Below is a small trained network, with its code and all its weights. Each question gives an input and a class and asks what happens when units are switched off, that is, made to give their printed mean instead of their output.

import numpy as np


def w(rows, s, z=0):
    codes = np.array(rows[::2]) - 128.0
    scale = np.full(codes.shape[1], s)
    scale[-1] = z or s
    return codes * scale


def norm(h):
    return h / np.sqrt((h * h).mean(-1, keepdims=True) + 1e-5)


def f(y):
    return np.maximum(y, 0)


def log_softmax(a):
    a = a - a.max(-1, keepdims=True)
    return a - np.log(np.exp(a).sum(-1, keepdims=True))


def net(x, mask):
    res = np.array(x, float).reshape(1, 8) / 4 @ E
    u = 0
    for l in range(3):
        y = f(norm(res) @ A[l][:, :-1].T + A[l][:, -1])
        res = res + np.where(mask[u : u + 13], y, B[l][:, -1]) @ B[l][:, :-1]
        u += 13
    return log_softmax(norm(res)[-1] @ U[:, :-1].T + U[:, -1])


A, B = {}, {}
E = w([
[116,108,119,144,147,103,151,223,152,80],'x0',
[44,104,170,204,73,143,116,160,126,153],'x1',
[152,120,111,215,124,137,108,88,131,97],'x2',
[175,137,214,109,100,77,99,155,156,156],'x3',
[118,98,148,121,123,157,182,159,54,98],'x4',
[186,151,112,125,160,166,146,137,101,173],'x5',
[52,255,212,198,126,215,132,131,104,134],'x6',
[96,163,91,155,136,144,94,46,136,11],'x7',
],0.0081)
A[0] = w([
[99,107,4,217,140,135,117,149,144,88,95],'L0N1',
[154,163,114,95,143,99,116,168,150,29,23],'L0N2',
[69,176,226,247,117,150,122,169,131,117,88],'L0N3',
[121,131,156,92,104,141,115,94,129,166,48],'L0N4',
[188,152,149,148,130,60,122,96,167,86,53],'L0N5',
[154,156,145,100,139,107,128,138,137,36,50],'L0N6',
[110,151,124,104,122,107,110,109,148,149,119],'L0N7',
[176,138,172,172,130,52,114,96,160,58,1],'L0N8',
[82,126,176,165,125,145,139,133,125,142,53],'L0N9',
[153,27,152,132,119,59,128,243,149,144,147],'L0N10',
[63,201,104,97,149,96,124,239,175,151,190],'L0N11',
[245,162,100,156,140,123,117,165,145,141,130],'L0N12',
[161,78,150,117,109,108,123,144,131,160,71],'L0N13',
],0.019,0.0029)
B[0] = w([
[187,77,99,239,117,110,156,44,177,80,235],'L0N1',
[80,142,98,78,123,129,136,149,92,36,182],'L0N2',
[22,246,154,120,5,169,62,144,133,90,251],'L0N3',
[99,110,121,158,186,101,119,93,113,100,157],'L0N4',
[211,170,187,159,154,121,75,114,140,146,175],'L0N5',
[140,118,107,124,145,140,102,159,113,27,172],'L0N6',
[99,112,165,78,119,146,142,38,122,115,152],'L0N7',
[160,132,138,214,78,85,117,110,192,182,180],'L0N8',
[139,93,132,133,57,184,78,176,126,81,175],'L0N9',
[78,21,115,82,135,27,151,182,68,82,245],'L0N10',
[127,158,198,130,118,112,82,207,177,214,207],'L0N11',
[115,105,160,78,122,187,111,153,70,203,185],'L0N12',
[113,129,122,104,184,80,90,147,153,123,177],'L0N13',
],0.02,0.016)
A[1] = w([
[94,126,144,166,33,144,164,228,141,135,143],'L1N1',
[58,200,137,104,78,136,106,129,140,169,37],'L1N2',
[87,197,69,114,201,133,214,110,135,73,82],'L1N3',
[53,227,99,114,63,156,155,163,129,100,2],'L1N4',
[146,136,109,121,117,109,101,51,151,157,67],'L1N5',
[220,178,135,53,200,162,138,172,132,131,73],'L1N6',
[36,214,127,88,84,149,107,113,201,189,83],'L1N7',
[134,141,101,168,51,174,183,44,222,214,64],'L1N8',
[164,110,183,157,119,95,180,213,107,133,136],'L1N9',
[149,180,121,116,90,133,141,136,144,195,122],'L1N10',
[117,179,173,105,189,201,159,132,108,254,137],'L1N11',
[139,135,105,176,151,229,233,246,73,181,89],'L1N12',
[123,119,118,53,146,77,134,161,175,183,45],'L1N13',
],0.015,0.0037)
B[1] = w([
[188,175,156,85,203,186,75,98,55,123,254],'L1N1',
[38,94,167,140,125,157,121,140,170,54,230],'L1N2',
[87,78,127,171,142,142,149,84,104,78,144],'L1N3',
[99,197,122,159,111,169,99,121,52,159,245],'L1N4',
[148,139,120,191,173,179,148,128,106,143,157],'L1N5',
[54,158,115,141,114,181,120,122,76,152,151],'L1N6',
[87,76,156,101,38,126,161,129,180,71,245],'L1N7',
[207,165,189,115,202,99,72,124,178,140,184],'L1N8',
[86,157,78,103,252,150,123,108,114,148,190],'L1N9',
[98,108,118,101,162,148,122,95,138,168,157],'L1N10',
[150,54,83,90,84,190,211,98,141,183,176],'L1N11',
[179,118,122,139,154,185,107,38,44,219,141],'L1N12',
[168,89,153,148,118,80,93,152,167,149,190],'L1N13',
],0.02,0.012)
A[2] = w([
[108,178,161,140,204,49,218,228,155,147,4],'L2N1',
[97,172,118,160,59,11,134,157,152,140,124],'L2N2',
[60,195,177,122,84,66,200,64,131,129,80],'L2N3',
[102,243,155,107,53,106,148,190,133,122,31],'L2N4',
[100,179,165,82,151,3,152,197,135,172,34],'L2N5',
[174,246,83,215,45,123,150,132,173,123,32],'L2N6',
[147,97,31,176,78,109,243,161,110,134,64],'L2N7',
[180,191,152,103,131,54,130,94,190,135,105],'L2N8',
[149,158,138,132,110,115,159,147,122,147,73],'L2N9',
[152,128,31,102,99,97,231,167,167,8,11],'L2N10',
[96,196,113,116,74,75,169,119,170,143,68],'L2N11',
[169,138,122,139,114,46,201,154,149,79,54],'L2N12',
[60,230,138,134,41,68,168,167,165,117,53],'L2N13',
],0.014,0.0033)
B[2] = w([
[116,93,142,121,102,80,50,71,121,168,188],'L2N1',
[166,141,104,37,200,213,162,126,109,144,189],'L2N2',
[205,130,128,141,123,132,140,214,81,58,180],'L2N3',
[83,222,55,104,140,150,95,87,95,116,254],'L2N4',
[227,193,61,140,114,105,94,252,129,148,235],'L2N5',
[158,124,193,85,171,75,127,128,193,228,236],'L2N6',
[143,199,112,103,222,149,162,107,100,57,170],'L2N7',
[122,126,113,162,106,159,127,134,169,112,170],'L2N8',
[102,166,108,130,151,113,136,136,133,144,128],'L2N9',
[43,134,114,140,133,135,237,52,95,152,196],'L2N10',
[114,110,126,125,160,115,127,129,120,115,145],'L2N11',
[111,149,95,127,113,193,180,147,124,151,192],'L2N12',
[189,181,119,117,148,227,157,144,52,124,239],'L2N13',
],0.02,0.0078)
U = w([
[116,74,58,159,176,86,209,84,105,32,168],'0',
[168,99,122,91,145,196,151,97,98,245,133],'1',
[138,64,103,58,173,22,75,248,104,158,148],'2',
[226,172,161,231,142,121,98,53,234,110,152],'3',
[94,84,166,80,48,162,173,146,235,169,82],'4',
[134,192,111,141,75,71,198,161,169,179,11],'5',
[139,194,118,132,71,65,194,154,162,174,1],'6',
[72,228,178,102,63,200,48,167,113,71,171],'7',
],0.012,0.0069)

Each question gives the input, the list of numbers given to net, and the class t.
The units are the neurons (one row each of A and B). Each row of codes is followed by its name. A weight is (code - 128) times the scale printed after its matrix; where a second scale follows, it is the last column's (A, B and U).
mask holds one flag per neuron, layer by layer. A switched-off neuron (its flag False) gives its mean, the last column of its row in B, instead of its output. The means were averaged over made-up inputs and are rounded, as every weight is.
A unit's drop is (log p(t) with every unit on - log p(t) with that unit switched off) / (log p(t) with every unit on - log p(t) with every unit switched off).
The circuit of an input: a set's keep is (log p(t) with only the set's units on - log p(t) with every unit switched off) / (log p(t) with every unit on - log p(t) with every unit switched off). Starting from the 12 units with the biggest drops (on a tie, the unit counted first), units are removed one at a time, each time the one whose removal leaves the highest keep (on an exact tie, the one counted first), for as long as the keep stays at least 0.8.
units of the circuit, in order: the units of the circuit, biggest drop first
most important unit: the unit with the biggest drop
k most important neurons: the k neurons with the biggest drops, biggest first
k most important neurons of layer l: the k neurons of layer l with the biggest drops, biggest first
drop of u: that unit's drop, to one decimal
input [5,2,2,-7,-5,7,-3,-4], class 0: most important unit	L0N1
input [-8,-3,1,-6,3,1,1,3], class 3: 2 most important neurons of layer 0	[L0N10, L0N3]
input [-4,-6,0,-4,-7,2,6,2], class 1: units of the circuit, in order	[L0N3, L0N1, L0N10, L1N11]
input [2,-5,-5,-1,-3,4,6,-1], class 4: 2 most important neurons	[L1N11, L0N3]
input [-6,-2,7,-6,-4,4,-8,-5], class 1: 4 most important neurons	[L0N12, L0N3, L0N10, L0N8]
input [0,3,-8,-1,-3,7,-1,2], class 4: 2 most important neurons	[L0N10, L0N3]
input [-6,-5,2,-5,-2,3,0,0], class 1: 3 most important neurons	[L0N3, L0N12, L0N10]
input [-5,-2,-7,0,-5,-5,-7,3], class 0: units of the circuit, in order	[L0N11, L0N3]
input [-2,-5,7,-4,5,-7,-6,4], class 3: 2 most important neurons of layer 0	[L0N10, L0N8]
input [-6,-6,-8,-4,3,-6,-4,-1], class 0: units of the circuit, in order	[L0N11, L0N3]
input [4,6,1,-8,-1,-1,-1,8], class 3: 2 most important neurons	[L0N1, L0N10]
input [-5,1,3,-2,-5,7,-1,-1], class 1: 2 most important neurons of layer 0	[L0N3, L0N12]
input [4,4,-4,-8,-8,-2,-5,1], class 0: 2 most important neurons	[L0N1, L0N3]
input [-7,6,6,-3,-7,-5,1,5], class 3: most important unit	L0N1
input [-7,-8,5,3,5,-1,-6,-2], class 1: 4 most important neurons	[L0N3, L0N10, L0N12, L0N5]
input [-5,-3,8,6,-1,3,0,-8], class 2: 2 most important neurons	[L0N13, L0N10]
input [8,-5,-4,-5,6,-3,-6,-2], class 0: 2 most important neurons	[L2N10, L0N2]
input [-6,-6,0,-3,-1,-5,-7,3], class 3: 2 most important neurons	[L0N10, L0N5]
input [2,-8,-6,-8,-7,7,6,-3], class 1: 2 most important neurons	[L0N3, L1N12]
input [5,-4,4,-2,-6,-6,2,-2], class 3: units of the circuit, in order	[L0N1]
input [-8,2,-2,-7,-7,-3,-8,0], class 3: drop of L0N10	0.7
input [-7,-3,6,-2,3,7,-1,-1], class 1: drop of L0N3	0.2
input [-1,-7,1,-8,4,-2,-6,-4], class 0: drop of L0N11	0.2
input [3,6,-8,-7,-6,1,-8,0], class 2: drop of L0N11	0.3
